Here is a tiny trained network, its code and every weight. The questions are about switching its units off for an input and a class, where a switched-off unit gives its printed mean instead of its output.

import numpy as np


def w(rows, s, z=0):
    codes = np.array(rows[::2]) - 128.0
    scale = np.full(codes.shape[1], s)
    scale[-1] = z or s
    return codes * scale


def norm(h):
    return h / np.sqrt((h * h).mean(-1, keepdims=True) + 1e-5)


def f(y):
    return np.maximum(y, 0)


def log_softmax(a):
    a = a - a.max(-1, keepdims=True)
    return a - np.log(np.exp(a).sum(-1, keepdims=True))


def net(x, mask):
    res = np.array(x, float).reshape(1, 5) / 4 @ E
    u = 0
    for l in range(3):
        y = f(norm(res) @ A[l][:, :-1].T + A[l][:, -1])
        res = res + np.where(mask[u : u + 7], y, B[l][:, -1]) @ B[l][:, :-1]
        u += 7
    return log_softmax(norm(res)[-1] @ U[:, :-1].T + U[:, -1])


A, B = {}, {}
E = w([
[33,132,185,107],'x0',
[162,127,98,14],'x1',
[122,85,75,109],'x2',
[140,227,45,64],'x3',
[163,174,254,151],'x4',
],0.0085)
A[0] = w([
[184,148,121,48,154],'L0N1',
[213,6,97,165,159],'L0N2',
[186,196,87,191,8],'L0N3',
[145,122,225,212,85],'L0N4',
[146,57,171,195,20],'L0N5',
[63,113,55,108,253],'L0N6',
[113,48,145,57,77],'L0N7',
],0.013,0.0024)
B[0] = w([
[175,178,111,164,225],'L0N1',
[55,250,141,128,235],'L0N2',
[181,175,150,70,186],'L0N3',
[86,169,112,141,254],'L0N4',
[112,178,100,137,204],'L0N5',
[50,68,110,165,231],'L0N6',
[206,124,158,50,180],'L0N7',
],0.016,0.0072)
A[1] = w([
[176,158,195,35,188],'L1N1',
[132,35,178,117,74],'L1N2',
[38,141,207,212,168],'L1N3',
[65,11,106,121,4],'L1N4',
[2,163,199,169,157],'L1N5',
[56,125,242,37,141],'L1N6',
[82,144,223,205,112],'L1N7',
],0.0096,0.0044)
B[1] = w([
[156,129,120,187,188],'L1N1',
[126,128,100,107,131],'L1N2',
[86,145,7,84,225],'L1N3',
[150,70,119,119,145],'L1N4',
[122,141,110,37,254],'L1N5',
[160,182,77,147,176],'L1N6',
[71,154,112,104,187],'L1N7',
],0.018,0.0092)
A[2] = w([
[191,131,79,151,171],'L2N1',
[207,46,131,167,241],'L2N2',
[83,162,157,132,146],'L2N3',
[120,126,8,142,251],'L2N4',
[11,15,116,104,81],'L2N5',
[24,153,142,191,33],'L2N6',
[59,177,52,109,165],'L2N7',
],0.012,0.0021)
B[2] = w([
[85,176,178,102,159],'L2N1',
[52,120,41,68,135],'L2N2',
[123,141,82,41,152],'L2N3',
[31,97,140,100,229],'L2N4',
[212,2,220,223,161],'L2N5',
[50,98,152,105,150],'L2N6',
[47,116,159,46,251],'L2N7',
],0.0081,0.015)
U = w([
[39,153,169,83,206],'0',
[99,3,182,123,5],'1',
[228,192,220,154,101],'2',
],0.015,0.0034)

Each question gives the input, the list of numbers given to net, and the class t.
The units are the neurons (one row each of A and B). Each row of codes is followed by its name. A weight is (code - 128) times the scale printed after its matrix; where a second scale follows, it is the last column's (A, B and U).
mask holds one flag per neuron, layer by layer. A switched-off neuron (its flag False) gives its mean, the last column of its row in B, instead of its output. The means were averaged over made-up inputs and are rounded, as every weight is.
A unit's drop is (log p(t) with every unit on - log p(t) with that unit switched off) / (log p(t) with every unit on - log p(t) with every unit switched off).
unit that matters most: the unit with the biggest drop
top k neurons: the k neurons with the biggest drops, biggest first
top k neurons in layer l: the k neurons of layer l with the biggest drops, biggest first
drop when u is switched off: that unit's drop, to one decimal
input [8,5,6,7,-4], class 1: top 3 neurons	L0N6, L0N2, L2N5
input [7,8,0,-3,7], class 2: top neuron in layer 1	L1N3
input [5,3,-1,-3,-1], class 2: top 2 neurons	L0N7, L1N3
input [7,-7,7,3,-4], class 1: top 2 neurons	L0N2, L2N5
input [7,3,5,3,-5], class 1: top 2 neurons in layer 0	L0N6, L0N2
input [4,4,-1,7,5], class 2: top 3 neurons	L1N3, L0N6, L0N2
input [1,-3,2,7,7], class 2: top 2 neurons in layer 0	L0N6, L0N3
input [8,-3,8,5,-3], class 1: top 2 neurons	L0N2, L2N5
input [6,6,-8,-8,-5], class 2: top 3 neurons	L0N7, L1N3, L1N6
input [6,8,6,5,-6], class 1: top 3 neurons	L0N6, L0N2, L2N5
input [-8,-8,-5,7,-5], class 2: top 2 neurons	L0N3, L1N3
input [0,7,-4,-6,4], class 2: top 2 neurons in layer 1	L1N3, L1N1
input [2,1,-1,8,3], class 2: top 2 neurons in layer 2	L2N7, L2N4
input [0,-4,7,5,-7], class 1: unit that matters most	L2N5
input [5,7,2,7,-8], class 1: top 2 neurons in layer 0	L0N6, L0N2
input [3,4,-8,7,2], class 2: drop when L0N2 is switched off	0.1
input [-7,1,-5,1,3], class 2: drop when L2N2 is switched off	0.0
input [1,4,5,2,-2], class 1: drop when L0N2 is switched off	0.4
input [2,-7,6,3,-4], class 1: drop when L2N5 is switched off	0.2
